Below is a small trained network, with its code and all its weights. Each question gives an input and a target symbol and asks what happens when units are switched off, that is, made to give their printed mean instead of their output.

import numpy as np


def w(rows, s, z=0):
    codes = np.array(rows[::2]) - 128.0
    scale = np.full(codes.shape[1], s)
    scale[-1] = z or s
    return codes * scale


def f(y):
    return np.maximum(y, 0)


def softmax(a):
    e = np.exp(a - a.max(-1, keepdims=True))
    return e / e.sum(-1, keepdims=True)


def log_softmax(a):
    a = a - a.max(-1, keepdims=True)
    return a - np.log(np.exp(a).sum(-1, keepdims=True))


def net(x, mask):
    ids = ['αζθλμξπφ'.index(c) for c in x.split()]
    T = len(ids)
    res = E[ids] + P[:T]
    r = res
    for j in range(3):
        rows = slice(2 * j, 2 * j + 2)
        q, k, v = (r @ M[0][rows].T for M in (Q, K, V))
        z = softmax(np.where(np.tri(T) > 0, q @ k.T / 2**0.5, -1e9)) @ v
        o = O[0][rows]
        res = res + np.where(mask[j], z, o[:, -1]) @ o[:, :-1]
    y = f(res @ A[0][:, :-1].T + A[0][:, -1])
    res = res + np.where(mask[3:7], y, B[0][:, -1]) @ B[0][:, :-1]
    return log_softmax(res[-1] @ U[:, :-1].T + U[:, -1])


Q, K, V, O, A, B = {}, {}, {}, {}, {}, {}
E = w([
[114,81,196],'α',
[113,135,100],'ζ',
[216,98,117],'θ',
[104,3,106],'λ',
[112,144,99],'μ',
[112,155,112],'ξ',
[115,143,114],'π',
[110,167,108],'φ',
],0.019)
P = w([
[92,210,117],'0',
[49,51,63],'1',
[144,243,156],'2',
[98,50,65],'3',
[165,226,174],'4',
[137,31,47],'5',
[183,208,198],'6',
[180,1,18],'7',
[179,208,207],'8',
],0.0098)
Q[0] = w([
[177,98,90],'h1',
[11,4,136],'h1',
[94,63,226],'h2',
[122,110,120],'h2',
[182,113,164],'h3',
[166,93,108],'h3',
],0.011)
K[0] = w([
[146,154,121],'h1',
[10,235,14],'h1',
[97,174,191],'h2',
[136,163,117],'h2',
[164,96,214],'h3',
[197,95,81],'h3',
],0.012)
V[0] = w([
[112,109,198],'h1',
[215,136,143],'h1',
[136,196,203],'h2',
[45,156,95],'h2',
[3,120,100],'h3',
[85,183,185],'h3',
],0.013)
O[0] = w([
[98,184,254,55],'h1',
[251,113,126,196],'h1',
[174,250,96,3],'h2',
[12,144,87,125],'h2',
[218,68,165,58],'h3',
[206,162,71,23],'h3',
],0.0078,0.0049)
A[0] = w([
[219,1,101,1],'n1',
[213,126,11,178],'n2',
[161,224,162,156],'n3',
[173,83,78,196],'n4',
],0.0071,0.0072)
B[0] = w([
[136,248,1,193],'n1',
[241,121,127,239],'n2',
[83,166,204,182],'n3',
[157,114,239,254],'n4',
],0.0099,0.0074)
U = w([
[139,128,100,92],'α',
[87,46,218,227],'ζ',
[116,221,108,30],'θ',
[114,179,141,44],'λ',
[172,74,209,215],'μ',
[85,178,248,48],'ξ',
[146,157,81,1],'π',
[108,195,129,70],'φ',
],0.012,0.005)

Each question gives the input, a string of symbols that net reads in full, and the target symbol t.
The units are the heads (2 rows each of Q, K, V and O) and the neurons (one row each of A and B). Each row of codes is followed by its name. A weight is (code - 128) times the scale printed after its matrix; where a second scale follows, it is the last column's (O, A, B and U).
mask holds one flag per unit, heads first, then neurons. A switched-off unit (its flag False) gives its mean, the last column of its rows in O or B, instead of its output. The means were averaged over made-up inputs and are rounded, as every weight is.
A unit's drop is (log p(t) with every unit on - log p(t) with that unit switched off) / (log p(t) with every unit on - log p(t) with every unit switched off).
The circuit of an input: a set's keep is (log p(t) with only the set's units on - log p(t) with every unit switched off) / (log p(t) with every unit on - log p(t) with every unit switched off). Starting from all 7 units, units are removed one at a time, each time the one whose removal leaves the highest keep (on an exact tie, the one counted first), for as long as the keep stays at least 0.8.
units of the circuit, in order: the units of the circuit, biggest drop first
most important unit: the unit with the biggest drop
top k neurons: the k neurons with the biggest drops, biggest first
which heads matter: for each layer, one digit per head in row order, 1 if its drop is at least 0.15 and else 0, layers parted by /
input θ π θ λ ζ, target ζ: top 2 neurons -> n2, n1
input ξ α λ λ θ μ, target ζ: which heads matter -> 110
input θ μ π, target μ: which heads matter -> 101
input λ λ π, target ζ: units of the circuit, in order -> h2
input φ μ ζ λ φ ξ ζ, target ζ: units of the circuit, in order -> h2, n1
input θ α π, target ξ: top 2 neurons -> n3, n1
input μ λ ξ μ φ, target ζ: which heads matter -> 010
input θ θ θ ξ π φ φ μ μ, target μ: units of the circuit, in order -> h1, n1
input λ ξ φ θ φ θ λ μ, target ζ: which heads matter -> 101
input α φ θ λ ξ θ μ θ, target α: units of the circuit, in order -> n1, h3, h1
input θ π θ π π, target μ: which heads matter -> 100
input φ φ α μ λ ξ φ θ, target ζ: top 2 neurons -> n2, n4
input θ α ζ ξ μ α ξ, target ξ: which heads matter -> 100
input θ π ξ, target μ: which heads matter -> 101
input α μ λ ξ φ φ ξ θ ξ, target μ: top 2 neurons -> n4, n2
input φ θ θ φ α, target ξ: top 2 neurons -> n3, n1
input ζ θ θ λ θ ξ, target ζ: which heads matter -> 101
input ξ ξ θ α μ, target ξ: top 3 neurons -> n3, n1, n2
input θ π μ θ φ λ π, target ζ: units of the circuit, in order -> h2, n2
input ξ α θ θ ξ φ α φ π, target ξ: units of the circuit, in order -> h1, n3
input θ ζ α, target ξ: which heads matter -> 110
input ζ θ π π ζ, target μ: most important unit -> h3
input θ λ φ φ ξ, target ζ: which heads matter -> 010
input α μ θ θ μ ξ θ θ μ, target μ: which heads matter -> 100
input θ α φ, target ξ: which heads matter -> 100
input α π ζ, target ξ: top 2 neurons -> n1, n3
input φ θ θ φ θ α ξ θ, target π: top 2 neurons -> n1, n3
